Here is a tiny trained network, its code and every weight. The questions are about switching its units off for an input and a class, where a switched-off unit gives its printed mean instead of its output.

import numpy as np


def w(rows, s, z=0):
    codes = np.array(rows[::2]) - 128.0
    scale = np.full(codes.shape[1], s)
    scale[-1] = z or s
    return codes * scale


def f(y):
    return y / 2 * (1 + np.tanh(0.7978845608 * (y + 0.044715 * y**3)))


def log_softmax(a):
    a = a - a.max(-1, keepdims=True)
    return a - np.log(np.exp(a).sum(-1, keepdims=True))


def net(x, mask):
    res = np.array(x, float).reshape(1, 2) / 4 @ E
    y = f(res @ A[0][:, :-1].T + A[0][:, -1])
    res = res + np.where(mask, y, B[0][:, -1]) @ B[0][:, :-1]
    return log_softmax(res[-1] @ U[:, :-1].T + U[:, -1])


A, B = {}, {}
E = w([
[38,96,85,163,63,91,118,208,102,156],'x0',
[179,166,159,142,134,142,255,184,75,241],'x1',
],0.017)
A[0] = w([
[76,88,71,233,79,97,87,169,96,128,252],'n1',
[82,96,130,124,77,83,75,101,190,2,225],'n2',
[133,128,157,95,116,139,114,65,178,57,191],'n3',
[178,109,103,94,179,144,62,62,202,88,246],'n4',
[88,11,55,109,126,122,36,71,177,61,197],'n5',
[28,66,45,150,62,20,133,145,131,110,194],'n6',
[118,102,109,123,175,89,124,127,144,121,25],'n7',
],0.0089,0.0022)
B[0] = w([
[169,198,79,224,123,140,105,126,177,110,211],'n1',
[84,84,183,185,143,203,8,127,113,104,240],'n2',
[141,102,137,74,203,107,101,156,138,90,189],'n3',
[141,96,124,63,162,100,135,193,203,91,211],'n4',
[118,135,164,157,168,148,60,159,71,110,253],'n5',
[136,169,53,150,100,113,39,130,185,96,226],'n6',
[93,64,120,113,122,133,67,165,131,88,135],'n7',
],0.015,0.025)
U = w([
[174,122,123,67,124,83,166,87,204,116,230],'0',
[171,173,210,162,140,180,182,101,7,212,243],'1',
[122,158,76,221,89,159,80,108,159,126,125],'2',
[136,76,162,91,141,128,97,135,145,116,3],'3',
[76,83,112,110,100,109,114,92,75,123,28],'4',
[47,74,197,156,153,178,88,121,25,118,110],'5',
[76,57,66,75,87,123,84,66,70,167,30],'6',
],0.011,0.0047)

Each question gives the input, the list of numbers given to net, and the class t.
The units are the neurons (one row each of A and B). Each row of codes is followed by its name. A weight is (code - 128) times the scale printed after its matrix; where a second scale follows, it is the last column's (A, B and U).
mask holds one flag per neuron, in row order. A switched-off neuron (its flag False) gives its mean, the last column of its row in B, instead of its output. The means were averaged over made-up inputs and are rounded, as every weight is.
A unit's drop is (log p(t) with every unit on - log p(t) with that unit switched off) / (log p(t) with every unit on - log p(t) with every unit switched off).
The circuit of an input: a set's keep is (log p(t) with only the set's units on - log p(t) with every unit switched off) / (log p(t) with every unit on - log p(t) with every unit switched off). Starting from all 7 units, units are removed one at a time, each time the one whose removal leaves the highest keep (on an exact tie, the one counted first), for as long as the keep stays at least 0.8.
circuit, biggest first: the units of the circuit, biggest drop first
most important unit: the unit with the biggest drop
k most important neurons: the k neurons with the biggest drops, biggest first
drop of u: that unit's drop, to one decimal
input [-1,-1], class 5: most important unit : n6
input [-1,2], class 1: 4 most important neurons : [n6; n4; n2; n1]
input [-3,3], class 1: circuit, biggest first : [n6; n2]
input [-2,2], class 1: circuit, biggest first : [n6; n4; n2]
input [-4,0], class 0: circuit, biggest first : [n2; n5]
input [1,4], class 1: circuit, biggest first : [n6; n2]
input [2,-6], class 5: 2 most important neurons : [n5; n2]
input [-2,4], class 1: 3 most important neurons : [n6; n4; n2]
input [-7,-6], class 3: 2 most important neurons : [n4; n3]
input [-4,-4], class 5: 4 most important neurons : [n2; n6; n5; n1]
input [-5,-7], class 5: 2 most important neurons : [n2; n5]
input [0,0], class 0: 4 most important neurons : [n2; n5; n1; n6]
input [-4,-1], class 3: 2 most important neurons : [n1; n6]
input [1,-4], class 5: circuit, biggest first : [n5]
input [-4,-5], class 5: 3 most important neurons : [n2; n5; n6]
input [-6,-5], class 3: 2 most important neurons : [n4; n3]
input [-8,-1], class 0: 2 most important neurons : [n2; n5]
input [-3,-4], class 5: drop of n5 : 0.1
input [0,3], class 1: drop of n4 : 0.2
input [-8,3], class 0: circuit, biggest first : [n2]
input [-7,-3], class 3: drop of n4 : 0.3
